[141, 136, 101, 132] → 141
[134, 129, 136, 130, 104] → 134
[150, 118, 129, 114, 127, 121] → 150
[100, 148, 154, 137, 134] → 100
[138, 142, 152, 124, 128, 111, 123] → 138
[116, 110, 101, 123, 133, 138] → 116
---
[[146 117 110 148 138 140]
 [143 126 111 148 137 131]
 [141 116 111 150 147 135]]	126

[[131 137 111 145]
 [106 129 134 121]
 [120 104 128 124]]	129

[[128 155 156 122 139 128]
 [124  99  99 128 126 130]
 [127 124 121 130 121 127]]	99

[[147 111 107  99 120 150]
 [129 128 128 129 129 128]
 [125 128 125 126 126 129]]	128

[[136 140 145 121 123]
 [151 125 129 121 122]
 [128 133 119 132 125]]	125

[[143 133 140 129 139 128]
 [137 121 148 126 123 129]
 [120 144 156 127 126 128]]	121

[[128 128 128 128 128 128]
 [154 129 126 144 133 138]
 [131 140 116 111 144 112]]	129

[[134 136 128 123 105 129 116]
 [126 124 126 128 113 126 126]
 [133 117 139 123 157 121 129]]	124

[[126 141 137 104]
 [138 147 117 143]
 [134 120 148 139]]	147
---
156	107	136	138
156	110	126	139
result: 136

121	151	151	122	129
116	117	111	148	112
153	127	126	103	147
result: 148

115	156	113	128	127
125	127	129	133	128
133	121	132	124	123
result: 133

121	115	122	130
123	145	98	133
result: 122

127	130	140	152	120	134	131
129	125	124	120	130	126	128
result: 134

129	124	139	118	154	141
135	135	128	117	150	138
result: 154

121	137	130	120	122	121
126	147	146	142	130	105
125	133	126	126	126	124
result: 130

124	124	123	143
144	153	149	126
113	116	117	130
result: 149

130	122	124	122	136
115	139	126	104	102
result: 122

124	151	139	115	126
130	121	125	131	129
128	129	128	128	127
result: 131
---
[[125 129 129 127 128]
 [106 130 135 123 121]
 [132 125 124 130 124]]	125

[[131 113 121 136 130 149 112]
 [130 124 129 130 129 135 120]]	131

[102 140 131 132 149 124]	102

[129 103 145 127]	129

[125 142 127 156 137 132 129]	125

[123 144 107 137 120 129]	123

[130 149 113 102 127 142]	130

[129 127 149 136]	129

[[127 116 122 130 114]
 [112 156 124 130 130]
 [134 121 102 150 125]]	127
---
[[105 130 129 126 123]
 [156 129 125 131 123]] value 131

[[ 99 128 143 149]
 [113 130 140 142]
 [148 127 113 116]] value 140

[[139 153 116 132 134 117]
 [127 126 128 129 131 130]
 [128 136 112 140 127 135]] value 131

[[139 132 126 130 104 134]
 [138 125 130 127 133 108]
 [123 140 129 125 123 137]] value 133

[[127 132 130 127 128 122 128]
 [110 110 113 157 113 130 130]] value 130

[[125 123 120 102]
 [152 156 150 116]] value 150

[[122 121 122 145]
 [147 152 149 118]
 [108 103 106 127]] value 149

[[129 130 125 130 128 126]
 [122 120 157 109 126 143]] value 126

[[108 125 145 157]
 [138 130 120 114]] value 120
---
[125 117 106 131 114 141 127] Answer: 114
[120 117 150 130 121 120] Answer: 130
[142 124 151 145 126] Answer: 151
[124 144  99 105 128 133 108] Answer: 128
[102 110 140 106 139] Answer: 140
[133 117 123 150] Answer: 117
[128 131 126 106] Answer: 131
---
[[138, 113, 113, 134, 119, 131], [111, 140, 151, 112, 135, 118], [129, 118, 128, 117, 119, 126]] => 128
[[128, 123, 131, 145], [128, 131, 131, 116], [124, 136, 129, 104]] => 129
[[145, 127, 106, 123, 153, 115, 127], [129, 138, 123, 145, 143, 99, 119], [141, 133, 111, 133, 147, 104, 123]] => 111
[[142, 128, 107, 126, 115], [132, 128, 115, 126, 131], [132, 128, 115, 126, 127]] => 115
[[140, 122, 115, 119, 131, 153], [112, 138, 123, 151, 140, 125], [133, 126, 113, 131, 113, 124]] => 113
[[150, 130, 145, 133, 114], [121, 125, 131, 132, 137], [140, 127, 142, 141, 116]] => 142
[[128, 125, 129, 132, 131], [112, 132, 113, 105, 124], [134, 118, 127, 131, 134]] => 127
[[118, 130, 117, 119, 130, 151], [118, 121, 115, 141, 109, 135], [140, 147, 118, 131, 137, 123]] => 118
---
[114 148 102 137 127]: 127

[121 116 106 120 114 131 153]: 116

[155 136 125 140 121]: 136

[118 112 106 136 119 149]: 118

[[138 133 151 148]
 [112 158 122 113]]: 122

[101 112 129 130 128 110 133]: 112

[ 99 149 131 141 107 130]: 130

[121 113 157 140]: 140
---
[154 130 136 131 156] → 136
[110 121 106 128 105] → 110
[126 155  99 118 148] → 126
[126 103 134 155 114] → 126
[121 158 119 136 146] → 136
[125  98 126 137 124] → 125
[133 104 129 116 132] → 129
[114 156 153 150 100] → 150
---
[[123 130 132 140 135 125]
 [150 122 137 121 153 133]
 [138 136 132 110 135 135]] -> 153, 150

[100 155 154 153 105] -> 155, 154

[103 134 133 123 131] -> 134, 133

[144 140 109 125 149 127 133] -> 149, 144

[[142 128 153 151]
 [140 138 152 140]] -> 153, 152

[[135 123 123 134]
 [125 143 127 150]] -> 150, 143

[[117 107 127 129 124 124 122]
 [132 113 138 116 150 123 128]] -> 150, 138
---
[[140 149 154  99]
 [128 127 129 126]
 [130 128 129 129]] yields 130

[[131 123 133 142 119 126 108]
 [124 125 124 124 125 124 125]
 [133 123 135 147 118 126 103]] yields 133

[[125 127 124 137 132 125 117]
 [109 129 150 120 154 122 101]
 [113 122 155 128 123 105 111]] yields 113

[[113 137 119 125 137 119 133]
 [121 107 110 127 145 135 145]
 [136 151 150 123 120 137 106]] yields 136

[[110 131 119 135 135 103 155]
 [115 149 115 140 125 117 140]
 [109 111 103 143 146 105 147]] yields 109

[[120 140 146 104 113 126]
 [120 140 146 120 113 126]
 [121 138 143 126 115 126]] yields 121

[[130 123 128 145]
 [108 131 128 118]
 [156 130 128 123]] yields 156

[[147 146 103 104 123]
 [108 131 151 123 107]
 [111 105 120 126 140]] yields 111
---
[[139 139 100 141 110 100]
 [141 140 103 142 110 101]]: 100

[[135 113 111 135 135]
 [102 127 121 113 114]
 [147 122 129 121 108]]: 114

[[147 127 150 108 111 145 145]
 [140 130 144 106 113 142 156]
 [152 133 145 112 104 149 123]]: 156

[[123 127 126 120 125 122 128]
 [133 112 112 128 153 116 144]]: 128

[[124 131 125 145 131]
 [124 144 104 114 122]
 [110 116 144 136 136]]: 122

[[141 133 117 108 107 139]
 [134 129 116 105 108 133]]: 139

[[125 153 130 128 117]
 [117 149 116 135 118]
 [118 156 117 131 114]]: 118

[[143 128 137 141 131 129]
 [124 123 150 140 125 115]
 [124 118 140 138 129 127]]: 115
---
[[117 152 149 141]
 [129 130 143 128]] => 129

[[136 104 106 154]
 [141 141 127 113]
 [122 154 131 142]] => 113

[141 110 150 129 115 136] => 129

[148 104 113 155] => 148

[[131 129 138 131 116 119]
 [129 101 110 117 131 133]
 [134 125 133 123 134 123]] => 116

[[130 138 117 140 122 129]
 [107 149 137 154 113 157]] => 117

[132 106 116 117 146 100 110] => 110
---
Q: array([134, 112, 136, 136, 113, 151, 125])
A: 151, 112

Q: array([116, 154, 119, 118, 133])
A: 154, 116

Q:
array([[128, 129, 145, 111, 110, 138, 143],
       [121, 136, 119, 133, 119, 100, 126]])
A: 145, 100

Q:
array([[119, 130, 100, 124, 150, 135, 108],
       [132, 133, 126, 131, 109, 123, 129],
       [130, 124, 125, 123, 133, 136, 129]])
A: 150, 100

Q: array([106, 134, 118, 113])
A: 134, 106

Q:
array([[130, 137, 112, 103, 146, 124, 134],
       [124, 125, 134, 114, 139, 118, 138],
       [121, 115, 126, 154, 106, 121, 117]])
A: 154, 103

Q: array([124, 137, 107, 139, 129, 151, 103])
A: 151, 103

Q: array([137, 156, 135, 125, 124, 138])
A: 156, 124
---
[118 150 138 141 124 110 128] >> 138

[109 123 146 105] >> 109

[125 132 121 124 102 155] >> 125

[111 109 110 101] >> 109

[130 108 107 131] >> 108

[[147 140 107 145 122]
 [129 128 128 128 128]
 [114 125 150 136 148]] >> 147

[[127 131 115 123 123 129 102]
 [117 129 133 131 117 125 135]
 [133 108 148 124 100 124 154]] >> 135

[153 149 134 144 106] >> 144

[[143 121 106 132 137 120]
 [ 98 122 150 134 112 156]] >> 143

[ 99 148 119 128 120 137 142] >> 137
---
Input: [127, 111, 121, 134, 152]
Output: 152, 111
Input: [104, 127, 122, 128, 125, 131]
Output: 131, 104
Input: [130, 126, 145, 132, 150]
Output: 150, 126
Input: [152, 129, 130, 120, 146]
Output: 152, 120
Input: [[148, 131, 139, 122, 149, 122, 135], [110, 119, 118, 147, 111, 150, 133], [134, 126, 138, 120, 157, 125, 118]]
Output: 157, 110
Input: [[120, 120, 103, 100, 134, 99], [130, 122, 125, 124, 124, 129]]
Output: 134, 99
---
[138 157 135 127 125 114] result: 135

[[124 136 133 156 154 138 114]
 [131 135 100 129 130 157 116]] result: 154

[[120 111 103 119 143]
 [124 116 103 141 146]] result: 141

[134 136 121 135 144 118 101] result: 135

[154 119 151 128 155 129 130] result: 151

[137 127 113 124 156 139] result: 137

[137 152 115 140 142] result: 140
